Each row has a class, written after it, and each block has its own classes.
280	416	-345	261	455	154	130	11	59	49	-46	255	210	-450	413	-329	13	383	-2	212	311	-20	282	-64	290	112	-360	266	-81	17	211	-57	-163
U
-118	72	43	36	131	-60	56	-13	188	19	160	-60	24	-162	-66	186	-99	-12	-68	93	-57	-72	-42	-93	63	-172	-51	228	200	28	75	-3	142
D
122	199	-107	291	827	176	-53	329	85	-142	53	-128	21	-431	141	-378	-154	262	-2	468	89	152	-68	-349	171	145	-56	281	60	-34	255	-22	-89
G
247	222	-102	255	263	43	91	-158	36	-82	141	315	315	-381	224	19	128	77	-318	-30	135	32	214	549	59	-194	32	211	-2	-148	92	96	-65
C
-12	-83	-72	2	-55	-93	209	-266	523	158	118	18	-45	43	209	21	-16	-243	140	54	474	-414	178	-322	134	99	-12	253	296	39	222	43	-112
C
-54	490	35	-17	9	-40	-11	208	32	77	254	90	534	-385	-93	247	37	175	-111	-23	-81	236	227	-66	256	71	148	197	-61	61	-176	77	123
S
-20	-44	184	121	-87	125	-159	-96	-83	96	15	-106	78	-304	-231	97	35	68	277	-342	113	50	5	-39	135	-57	-328	101	-156	83	12	-87	348
F
-145	-306	16	-276	-105	-32	28	-144	575	-47	149	244	31	19	58	-20	-213	-250	-58	227	-22	75	99	-167	-95	308	259	-66	379	85	114	-410	-53
K
-69	210	638	273	304	-174	190	59	-464	-25	42	-366	-343	132	-51	199	596	-10	-35	69	238	-90	477	-562	142	-404	173	-206	134	24	145	135	-364
N
-54	-200	207	140	-57	-210	100	-50	-56	204	183	144	138	-69	322	72	-24	47	-51	-2	51	-172	-26	-103	-57	-107	-30	189	-165	73	-220	110	161
V
84	-141	-126	-85	-250	-155	6	-234	149	48	-108	3	-77	-358	-148	266	27	-36	9	19	249	-128	176	115	36	-81	-77	-283	-135	-56	-55	-110	-75
K
293	-76	154	269	-72	-2	-95	-176	-582	-15	-90	-106	-195	-433	-135	25	36	172	61	-18	25	-168	-52	201	-53	-225	-15	-163	-139	-122	55	60	73
K
100	107	340	116	291	-114	78	136	-323	92	219	-104	15	427	21	-63	65	-451	-139	1	87	-142	-136	-84	-45	-296	470	101	-76	-9	163	390	-83
U
98	152	-41	61	-159	117	-51	-87	35	194	281	25	318	-105	317	97	267	14	-220	-138	115	-152	22	289	-20	-299	90	177	23	51	-31	66	102
H
-51	-468	72	69	-351	-111	-135	-300	-398	6	-412	-303	14	-402	-450	114	162	13	150	-243	-293	197	-36	43	-103	-214	-33	-364	185	344	-296	-75	95
S
-165	-552	570	-225	-524	54	-81	-246	-203	79	-27	-133	-390	-227	-243	196	-1	-109	306	-53	-135	-53	-132	-63	-251	222	-5	-375	175	-6	158	-161	240
F
68	127	504	-129	-325	-250	-310	271	-355	-17	374	166	109	-117	-429	201	72	-517	21	154	34	-95	-355	-163	-141	121	511	-632	26	-86	71	41	142
C
-72	-307	307	334	-209	122	-154	-80	-484	61	240	142	-730	292	722	-119	-338	440	483	468	247	-201	241	-328	36	-111	-196	331	-67	114	-111	278	109
C
29	458	-394	348	96	327	-105	138	28	-77	285	-347	-153	167	-15	-186	75	80	-209	376	9	-51	-204	225	98	-185	169	538	665	-243	273	49	-7
F
-88	-117	28	91	-345	57	26	158	-178	-14	444	78	-249	-178	-10	161	172	52	-201	328	101	-71	187	93	321	-195	-43	384	-117	-177	-39	167	-106
S
190	-21	387	-226	-140	-343	-75	-266	-208	90	-147	119	-79	-515	-309	519	-124	-414	-151	-161	162	-5	-218	421	-160	-41	339	-568	-323	48	-351	28	123
H
80	239	-158	91	229	91	-197	169	-273	-385	-119	180	7	166	218	-201	-538	18	-274	87	20	264	-281	236	-182	-173	142	-56	81	-171	-56	430	135
K
38	-158	-154	-29	-36	-6	-98	84	113	-348	131	157	356	-182	-155	-96	-134	-111	-130	-132	-150	-173	-115	-319	-336	77	231	177	173	-112	-67	174	-12
G
26	492	-276	96	-143	122	47	215	-332	-199	-102	-39	-143	-124	-55	-39	162	119	-67	353	-185	116	-257	-144	-99	-57	76	-318	264	77	-197	102	-215
V
155	175	302	237	81	212	-185	-217	-305	104	36	-230	-81	-351	24	-144	167	324	-170	-260	454	-171	102	-336	9	122	-49	24	150	166	12	150	90
D
84	-108	-51	34	-618	-360	177	-297	-4	-48	87	220	-302	43	-84	271	-33	-301	-247	242	77	-398	22	239	184	-219	-39	-57	329	-37	128	25	-65
V
-13	193	-25	12	-5	-30	46	-54	-283	158	47	219	96	-251	152	32	-13	200	-114	253	-19	7	-31	261	-177	-292	-232	-155	100	-114	-11	0	210
U
3	-438	-41	-158	-468	129	15	-105	-41	-84	338	218	-208	120	54	-9	22	38	19	201	26	-325	290	40	23	-154	-138	331	-69	-50	163	133	-130
H
176	44	273	132	-316	-360	70	-212	-186	63	164	-24	368	-333	-102	288	257	-495	-150	-98	252	-119	332	163	115	-246	513	-305	250	-133	149	155	40
H
-7	200	181	94	-3	116	265	289	-354	-99	158	-76	-115	149	109	6	184	-390	183	118	-113	185	-74	-117	82	-85	424	-114	-131	-171	43	339	-156
G
-179	-249	-107	-250	-208	25	30	-488	496	263	73	18	222	-24	-223	399	73	436	367	-149	-282	10	512	334	-300	278	-50	248	97	71	-286	-428	-35
F
153	880	329	145	47	-55	8	370	-646	-26	174	5	-346	314	46	-28	-232	-64	523	253	104	-258	-122	-736	215	69	206	114	29	-117	143	233	133
V
-38	82	-210	210	-550	399	9	-59	-179	-357	-24	100	-188	-348	-7	-100	-451	30	275	-84	-338	154	-244	-183	95	171	-113	140	214	2	-38	109	379
D
-239	374	-292	-350	38	438	122	-33	-152	90	-96	157	-249	-35	119	-162	6	805	-93	580	-157	236	190	327	-202	-170	-808	-184	291	-189	246	-172	97
U
-12	387	68	81	-127	-253	-305	86	67	81	89	-297	532	-43	-521	239	64	-21	-19	-463	49	25	3	-175	260	163	111	-117	56	112	-86	13	237
D
100	239	215	-59	200	-151	199	-81	-430	363	25	-211	-107	-193	-55	104	101	-217	69	304	226	-72	106	175	74	-363	349	25	152	-108	117	178	62
K
90	-54	30	-1	-128	-144	-23	-107	-150	-230	-293	230	-179	-145	69	-97	-357	158	-178	292	-105	-20	-125	-320	-179	-9	-98	-516	65	246	61	19	45
C
-14	-126	188	-117	-37	-85	63	-160	-30	199	143	207	108	-3	89	108	82	-39	36	-27	104	7	271	187	-60	125	112	6	-115	14	-108	12	-93
U
17	42	-60	-118	233	-69	-182	138	14	-198	-133	43	58	61	-202	181	-309	79	65	-102	-372	65	-394	268	-39	21	-77	190	-38	125	-109	154	-53
S
-3	-478	427	-2	-335	-215	26	-167	-227	-153	-98	396	-307	-466	196	202	-65	-93	282	-342	-137	-146	-141	-48	77	212	-201	89	-87	-44	-187	-378	100
K
-114	58	46	-231	168	158	-62	-49	220	11	44	169	34	25	-83	-105	-185	298	319	46	114	18	208	-235	-1	299	-438	159	102	76	124	-116	77
V
64	-86	-236	252	-162	241	212	-106	-82	-138	-33	-247	34	-91	-191	-146	-10	50	-151	-317	-127	-170	-333	-93	-102	119	2	153	-101	-72	-89	409	-71
D
-41	-35	44	-111	-200	45	126	-90	-64	183	211	219	216	116	56	128	112	-107	-68	-71	-110	-17	-12	336	-199	-171	97	-41	-183	-25	-167	125	69
N
-150	-206	-80	-384	583	-38	134	175	142	-136	-271	269	-62	10	232	-25	-573	-88	416	326	-424	373	-273	507	-178	129	-9	216	-85	-188	58	125	31
C
25	244	358	213	-114	-339	35	62	-49	166	210	86	297	-171	-103	75	53	-232	-407	-82	147	-75	-236	-286	305	176	143	-224	71	261	-83	-25	151
N
-84	184	174	1	248	-137	-26	-102	105	162	-80	39	-22	-178	395	360	78	204	-55	-55	119	159	141	306	-103	-22	-7	-128	-73	-31	-286	-134	-26
U
271	399	-147	-124	197	134	322	-341	193	355	84	175	-128	38	348	-199	-54	36	-111	304	412	-269	216	63	9	168	138	190	58	-112	183	-210	-114
H
-60	13	317	89	-38	-258	129	-54	-196	-39	-60	-31	44	-92	-34	190	38	97	54	-199	-136	-4	133	77	76	233	-23	-88	57	-260	63	15	-25
U
-208	-247	-74	39	-43	319	56	-139	525	-74	-92	-191	-123	-303	74	130	63	347	-11	-219	-222	46	-34	-68	77	80	-490	163	-44	201	4	-245	37
N
-71	-25	-474	-137	-290	-441	-69	-54	362	115	27	-401	324	150	-669	449	287	-155	163	-99	-205	-94	495	242	340	-316	186	338	-6	-83	-164	-313	-119
H
-236	-194	-252	-258	62	-190	-201	87	149	183	-332	-486	91	284	-899	-33	229	331	116	-246	-320	201	-147	201	190	204	-597	-131	-191	-205	-33	-621	21
S
120	68	-42	314	230	-57	-24	92	-247	-136	5	-34	-174	-253	-17	-144	-262	12	49	360	130	17	11	-373	88	-85	118	-11	-52	-6	11	158	5
D
63	23	-41	-62	-217	-24	303	-97	-124	-46	3	425	-50	-544	389	129	-503	-164	89	73	-98	-49	78	196	74	-247	21	478	-162	-502	102	95	497
S
114	84	-6	-296	-90	-25	-177	80	-6	-95	108	332	365	246	-39	-105	-45	-94	-57	-45	-49	-61	-29	32	-153	6	12	-230	12	56	192	-8	-8
H
242	407	41	84	37	-132	126	112	-607	143	-225	-219	-153	-20	-4	-205	30	-298	-70	81	213	-62	-268	-140	215	-198	234	-196	-117	-62	52	180	88
H
113	481	-69	-79	37	-275	209	-99	-93	310	2	32	290	-330	-238	171	12	-320	59	102	271	-67	1	7	109	-124	181	-167	34	-55	-143	-20	153
H
-136	88	41	-7	-135	103	-234	70	78	-238	-52	-40	26	-186	8	178	-11	-63	134	-152	78	351	209	-198	120	-4	60	-209	100	182	-121	41	57
D
200	-26	32	305	281	-36	198	-186	-281	127	-184	-45	-184	79	478	-351	42	-108	-19	77	435	-153	22	-182	-115	-282	91	-141	24	-224	149	9	-34
K
176	-134	-44	223	-296	112	16	-207	327	-237	30	-10	402	31	72	39	116	-550	-10	-574	27	141	142	-127	-2	207	660	-237	-35	243	-50	176	-208
D
179	121	-65	120	21	-110	-207	-379	362	-107	92	155	188	-514	-185	276	-128	4	-233	-104	257	-151	74	228	4	75	15	34	365	160	-138	-181	7
H
70	361	-89	-226	-92	-124	201	-219	225	130	-325	231	79	-836	313	252	-535	385	-17	138	-52	-138	-108	-49	-69	401	-251	-169	73	42	6	-37	292
U
143	220	-23	63	-58	106	-155	-238	-224	135	43	-79	126	195	-443	16	119	94	19	-254	-84	13	-31	233	-51	-93	-18	-103	0	233	-107	-51	63
D
-13	-237	8	-298	-274	-204	-90	-231	139	186	144	216	111	1	-29	209	81	-52	-174	82	221	-50	343	305	-20	51	139	-95	43	134	-118	29	-128
D
-57	159	83	21	61	9	29	-63	-98	216	29	86	238	121	96	-80	76	-24	-16	-130	79	133	29	16	55	-292	-140	-6	-63	168	-40	-12	289
C
106	35	47	191	-330	78	-221	82	-219	-24	141	-278	65	-204	-305	139	115	84	148	-72	-242	-37	-90	67	68	-11	122	-65	-137	8	1	56	131
V
-137	254	-138	-106	-134	351	158	391	-419	-13	148	-122	-430	-93	-125	-143	-49	447	-92	511	-735	123	-447	1	2	-35	-82	272	-150	-236	-11	-276	152
K
-126	-303	-250	5	-113	-108	144	-367	691	18	60	264	62	90	11	-50	-46	-39	-30	-32	-8	-211	231	-252	-82	110	-202	214	270	-29	-36	-675	1
N
24	35	185	297	-155	237	36	-154	-395	151	422	313	-266	-419	141	54	209	168	15	301	442	-21	243	208	121	-345	-402	39	-59	-245	-13	-9	124
S
-102	27	-162	502	240	-135	-103	-119	288	-208	-375	-537	278	117	-407	155	-135	17	623	-698	-298	171	-163	-245	145	137	-155	150	129	211	-327	-75	77
V

Next block, with new classes.
240	-260	129	194	29	275	282	-45	275	351	171	153	777	215	-207	-367	20	338	89	303	41	-324	-477	59	41	-264	-498	-7	295	440	-590	-19	160
B
97	-126	-237	-19	137	117	545	75	-59	298	31	-269	521	-213	-57	91	110	278	114	200	-11	131	94	63	-504	-41	598	-256	-398	-480	-650	33	200
B
162	-335	-45	-163	-415	166	287	171	266	-6	65	-265	19	-140	73	-249	283	40	248	-210	-34	-62	-157	-9	-368	395	269	-287	6	-187	-302	-279	-186
M
-338	-272	314	100	-369	-127	-68	-200	315	-25	-232	-165	59	145	26	78	205	59	-32	-51	16	18	-215	-238	-358	155	-89	-50	68	414	-309	-295	-90
Y
-32	-281	-68	41	-335	206	145	-22	4	-31	-153	-54	374	121	-247	-258	-163	-194	-56	-61	208	-441	-168	-139	311	17	39	182	164	899	-584	-247	-62
J
-51	86	-316	162	-756	33	383	-65	-51	-325	109	-60	-541	-127	-49	-115	67	-216	451	-211	-239	-249	-390	-111	72	573	-190	-505	88	-393	99	-12	-194
Z
132	403	-199	313	-14	-145	-479	-53	-110	-315	110	96	-140	64	183	47	-88	-143	-25	-89	99	-160	105	300	601	-161	109	-54	260	-237	247	37	-147
X
-224	-16	122	-143	155	230	296	228	74	303	-305	9	-206	-261	30	-203	28	320	-115	180	28	-84	116	78	-480	217	262	104	-433	-148	-199	-95	26
Z
-32	291	159	15	-235	-569	-678	269	204	180	142	-36	-14	-234	40	-251	137	139	-423	-125	362	-54	-297	-24	-184	171	278	-414	-325	165	-526	-333	-501
P
75	-113	-191	435	-252	-162	-187	-140	174	190	-59	100	379	-44	-76	-256	66	295	-25	60	118	-454	-301	133	-153	-228	-173	-261	-65	70	-604	-115	-13
Y
-57	-92	145	145	-102	240	-30	129	109	-124	57	-105	-361	21	135	97	323	-152	252	-12	-121	146	-172	52	-168	198	41	-423	31	-261	-163	-293	54
R
239	14	154	80	101	245	92	-80	-375	-223	-259	204	201	-118	-203	-347	190	-51	194	-17	-275	-349	-289	416	498	-133	-128	459	56	-310	-283	76	-287
Q
137	-73	374	92	111	240	124	-18	118	-348	-558	-57	197	162	-327	-351	312	-174	170	-102	-191	-339	27	72	378	-54	-133	419	343	-57	-331	-11	-125
Q
-291	83	354	-67	-346	-234	-168	-143	30	-544	153	121	-436	92	-19	-230	-132	-66	-60	49	-68	-3	-352	-24	-103	509	-543	154	362	602	356	137	-384
Q
-46	-42	-370	-265	-276	-236	-105	276	159	158	32	117	276	-63	57	-732	-196	54	-77	-505	371	-372	-276	-49	185	477	129	15	-128	98	-184	-239	-229
J
284	320	-84	87	17	-365	-556	183	165	-506	214	112	-736	-102	142	259	373	-249	-49	-314	-93	-62	182	-230	727	-76	149	-133	219	-476	732	-264	-349
Q
-110	61	-232	51	219	96	279	137	-491	-75	173	38	-541	-345	-235	178	-56	-76	439	7	-204	54	12	242	-144	74	173	-165	-5	-384	-56	-116	209
R
161	236	236	-356	151	-105	-194	166	99	113	-413	72	292	-8	154	-242	402	220	-381	-162	-184	-51	-120	-2	-30	38	-59	247	-178	-189	-178	163	-551
Y
-231	-72	-215	-108	-59	120	192	310	-136	168	-24	9	-95	-227	-14	-29	-156	251	32	-346	-5	-82	-154	-186	-29	321	252	-3	-59	-218	-13	-198	-137
Y
-262	-141	-80	376	-407	17	2	-108	-322	-294	96	-42	-133	-58	-264	18	-335	-251	195	213	112	-272	-242	-50	271	77	75	-2	1	374	-182	-78	23
M
59	203	-146	-389	450	130	47	117	-168	103	-210	324	5	59	185	-103	-4	467	-205	-267	-268	119	149	156	-185	298	46	-58	-284	-682	-19	587	-118
J
-128	188	-260	-334	-358	-276	76	24	83	-264	167	17	-446	22	-109	-191	-84	-53	-65	427	-240	-114	-328	158	2	452	-548	-100	83	-166	312	154	100
J
122	74	-71	-245	4	-354	-409	-153	185	50	57	135	-448	93	283	147	58	-96	-224	-408	195	345	382	-204	33	-210	-61	-112	155	186	609	-71	-144
X
-180	-21	0	-596	-106	-416	-463	150	-363	-289	15	31	-406	1	-132	-24	203	-130	-181	116	-52	207	-145	12	-87	152	-3	205	-154	456	152	-56	-35
R
-14	-323	485	78	227	91	-109	-282	181	-110	404	-129	-200	137	34	549	23	-332	126	317	134	342	147	-184	40	-402	139	-6	246	242	528	-340	537
X
121	-89	-500	-371	21	13	212	-185	-335	-74	103	55	-15	202	-111	-159	69	-278	210	-32	8	-122	-62	262	126	60	-35	35	205	203	255	-54	522
E
-223	-179	-14	537	-491	-146	320	-83	278	-84	145	-289	183	-30	231	289	-104	-145	413	-570	3	-125	-102	-195	-13	137	193	-167	3	-210	-154	-404	-51
A
26	113	-244	-302	71	-67	-123	12	-246	265	-137	115	108	182	164	150	-136	41	-316	-79	-41	125	73	6	210	-100	-251	315	63	204	634	160	67
M
-298	-265	243	-183	19	167	598	-15	255	-99	180	-171	132	221	-194	328	-114	-29	96	161	-113	189	-103	-284	-140	213	-40	242	86	440	362	-160	199
E
-210	70	388	105	-336	-289	-89	308	414	-63	298	-179	-503	-306	25	-173	113	-115	233	43	93	79	-159	-188	-338	559	350	-436	-224	-257	-365	-379	-360
Z
96	314	496	578	-254	-201	-544	-250	53	-134	315	47	72	-33	322	-140	65	29	-204	-143	380	84	-388	-63	-69	2	45	-692	-349	-251	189	222	-249
T
171	62	-67	125	-41	-110	-189	-151	-345	-13	-246	-60	93	-37	-266	-9	152	-335	-102	127	34	-104	96	46	244	-346	0	104	199	398	-181	-82	71
Z
238	134	27	-41	401	156	20	267	156	317	116	72	255	-21	297	-143	257	203	-36	61	-60	108	68	149	-372	-81	63	-284	-27	-361	-450	82	-38
Y
-53	-55	-103	-18	123	-68	-122	-413	-514	263	-638	99	176	-41	-436	-311	-201	231	-186	87	-17	-248	-45	669	-160	-161	-126	323	-32	-14	-390	166	407
R
18	-204	-445	201	-37	127	207	153	-155	281	-164	22	3	-100	-98	-55	-124	-194	184	-242	121	-99	205	-99	330	124	409	2	131	289	-190	-467	24
Q
150	-336	-155	268	-180	78	50	-102	491	150	228	-195	446	449	55	470	92	-335	341	21	17	118	159	8	110	-362	9	-136	364	350	-131	-444	304
M
12	-325	-190	35	162	-99	1	-248	-152	149	36	-4	295	132	-158	98	-185	-307	237	6	13	8	98	183	-217	-228	-114	128	224	420	-75	-123	465
M
-407	-95	-252	109	-441	-342	-209	63	135	-124	-71	-36	-387	-231	-2	-177	-223	204	63	34	106	-218	-157	-181	-229	527	64	-199	-174	-51	-32	-115	-9
T
39	-48	-110	418	-238	-310	-552	-3	790	202	470	77	358	85	325	-4	18	128	-71	-241	448	-91	-163	65	-139	-241	98	-403	94	188	-368	-577	-303
Y
-249	-118	82	-173	-103	-425	-152	257	91	-230	-89	62	-719	-231	-54	-287	68	-209	-127	-34	-30	-128	-62	-457	-123	525	-117	-98	-72	321	171	-244	-65
P
50	35	-131	440	-296	-146	87	-63	145	32	348	-280	77	-67	319	348	23	49	-73	-326	135	190	7	-147	-45	114	349	-646	-91	-597	295	-219	152
J
15	76	-459	-176	245	64	-168	267	-97	62	-135	286	-353	134	-224	-369	-103	-357	49	85	202	-265	48	-7	349	125	-176	55	227	797	679	-163	233
B
-313	104	-361	-178	-659	62	458	93	132	129	-97	-48	-148	-108	-143	-191	-200	174	-149	187	144	-377	-302	-163	-130	235	-214	20	-91	801	-672	-184	-402
R
-31	-236	142	517	-203	159	316	-110	42	-64	10	-253	297	-139	240	104	7	276	207	216	-82	-284	-42	56	-174	-79	161	-40	-66	-318	-322	-41	230
X
-283	-120	434	369	-382	-342	-255	-58	230	-2	-9	-388	219	165	-94	59	91	-107	80	141	214	-23	-202	25	74	-130	9	20	20	122	-130	-471	451
T
-41	317	62	293	-80	-123	-346	391	538	-44	358	-31	-112	31	217	-150	-98	-205	-46	-144	326	-18	-36	98	245	299	365	-303	-103	-343	392	-386	-160
Z
95	-34	-360	213	-14	190	298	82	-125	512	-97	48	486	-101	129	-181	-95	283	-29	-414	154	-87	-22	62	-113	-78	6	-88	94	263	-446	-160	-223
E
68	-212	56	33	-389	109	39	-32	60	-227	-44	63	-489	-76	-11	-85	-207	-162	-174	79	-35	-140	-1	-339	526	89	-90	63	-7	0	376	37	-10
T
-191	-269	-302	-145	189	337	343	-148	-674	7	-235	200	-98	-75	-340	102	-92	118	221	-67	-200	-89	-157	17	-228	92	-11	48	-66	318	-11	171	307
A
9	179	-110	-243	-125	-172	-337	255	-367	-211	-294	291	-722	-63	-152	-300	-22	-60	-98	-466	-155	-322	-47	-223	373	345	-245	92	6	43	705	212	-163
Z
-74	-433	121	263	-411	-237	-404	161	225	-328	-52	-147	-174	68	3	-286	46	-346	207	2	112	74	7	-201	189	431	153	-107	189	231	416	-261	62
A
-117	-21	494	-149	303	-33	54	-80	425	279	456	-253	591	435	376	752	-109	-78	-168	44	4	635	23	-17	-216	-507	-315	288	158	-29	654	-107	496
A
-21	-261	54	81	153	151	298	-183	-289	144	-422	-26	227	-124	-80	100	145	604	-71	-313	-245	-3	49	99	-395	-44	103	97	-120	-318	-216	132	68
E
-10	5	43	174	114	-32	-238	250	94	397	-319	-20	143	80	-97	107	347	168	-139	-221	225	-45	125	-237	-23	-240	266	-175	-136	576	-374	-428	-62
R
16	9	-52	55	-251	178	259	-212	31	-50	104	-18	381	396	-179	-32	41	-248	175	341	39	-247	-346	46	377	-250	-472	156	440	576	127	-49	290
Y
93	208	208	-519	367	-378	-477	111	52	-65	-103	137	137	-24	223	-403	252	312	-218	-149	-9	-11	-52	57	-568	64	-253	95	-168	-114	40	418	-211
X
0	-1	57	-16	-172	-286	-391	196	-52	-295	260	-51	-60	-48	-139	-142	-12	-182	-102	110	26	24	-319	-33	-32	295	-2	-156	-42	334	186	-44	-225
E
54	299	-197	35	-58	-162	-22	344	-470	-253	299	39	-556	-465	-184	-272	-113	-102	-68	126	168	-351	-93	-10	367	-20	173	-7	5	184	106	-100	-147
B
172	-3	-182	276	159	100	-62	-177	27	222	-93	175	263	23	126	254	-71	241	-202	-291	58	-72	91	-121	16	-530	-229	-63	-90	-46	196	146	-73
E
76	233	-299	72	10	345	330	247	209	45	122	239	274	246	120	-200	-162	5	62	129	28	-306	-155	100	353	123	-215	51	20	319	317	157	-109
A
123	215	-176	-388	275	171	6	-114	-359	-249	-189	216	-36	175	68	83	182	-211	-146	-134	-249	112	51	137	331	1	-77	292	189	60	198	238	-270
M
282	352	-173	-181	-204	-150	67	225	-101	-425	-140	1	-499	-98	-268	-503	352	-408	122	-189	-54	-157	-10	109	655	348	192	-188	93	-514	283	-30	-248
P
-190	-150	-411	-296	-267	-88	-295	10	-199	169	-312	199	-110	246	23	-105	-454	260	-313	-440	49	-22	28	83	395	348	3	340	204	320	458	24	19
B
1	89	-3	90	15	-190	-429	-138	-291	-81	-487	127	-40	218	-169	-243	225	307	12	-412	-64	-175	19	145	-15	155	-135	-127	283	134	-41	222	156
T
105	-203	-203	391	-109	377	719	-146	180	134	312	-212	618	282	-50	349	-170	-154	335	408	-150	-5	-35	197	-154	-219	-250	-94	331	323	-87	-46	419
M
240	244	128	305	116	-49	-427	-177	30	-316	-256	38	-109	37	50	-65	457	-395	226	-40	-28	-99	140	128	355	-196	49	-133	294	-54	-201	-63	-222
T
-364	-206	322	-176	-464	-176	-77	70	109	-286	124	-203	-176	20	-112	-29	-182	-151	-108	307	135	271	-240	-328	-62	402	36	92	-114	375	221	-48	-112
R
-39	-113	141	-288	-316	43	80	225	32	-229	-188	-66	-221	76	104	-154	-29	120	-156	-295	-142	-346	-78	-305	404	391	108	325	66	90	105	18	-159
B
52	313	169	28	-204	-300	-436	-108	331	-35	23	19	-263	145	33	-293	372	-201	-37	-46	262	31	-179	139	-374	228	14	-766	-148	116	-350	-79	-171
P
-120	-123	15	-88	62	269	196	-59	-89	-168	-357	-18	558	562	-368	-256	295	-161	503	435	-188	-89	-148	535	-18	-10	-270	332	224	589	-511	97	258
E
78	-175	510	-339	287	-77	100	139	69	76	461	-136	395	118	76	107	368	-31	86	280	-114	527	-247	-146	-631	-127	-211	-140	-77	282	-113	16	154
X
-189	-5	307	65	-126	-399	-682	37	-252	-141	137	80	-482	-188	-18	-54	403	-75	61	278	83	229	-240	-90	-57	87	76	-211	-65	136	-64	-272	-98
Z
36	96	-197	-221	128	80	-12	15	-122	254	-217	100	17	26	109	65	-69	198	-348	9	-38	214	180	185	-97	-66	21	-23	-330	-290	158	248	41
J
-220	8	55	190	-491	-244	-44	187	-12	-106	195	-69	-451	-250	38	-163	-185	232	-57	-322	192	-24	-191	-271	94	361	139	-247	-172	-246	238	-136	-272
E
82	-147	-460	-46	-241	52	305	129	179	226	400	-98	-19	50	116	177	-283	-260	14	30	58	117	34	-170	-43	42	-170	-216	239	337	294	-231	161
M
99	-42	-92	364	-248	60	0	124	-14	-272	-277	53	56	-47	-184	-524	-117	-128	261	145	-119	-642	-76	309	455	82	-278	379	339	142	-274	-23	-145
Q
121	-249	74	379	-199	-209	200	-227	339	132	576	-420	217	-232	43	329	-54	-295	96	310	179	280	-55	-41	-200	-214	247	-479	-55	-549	26	-445	448
J
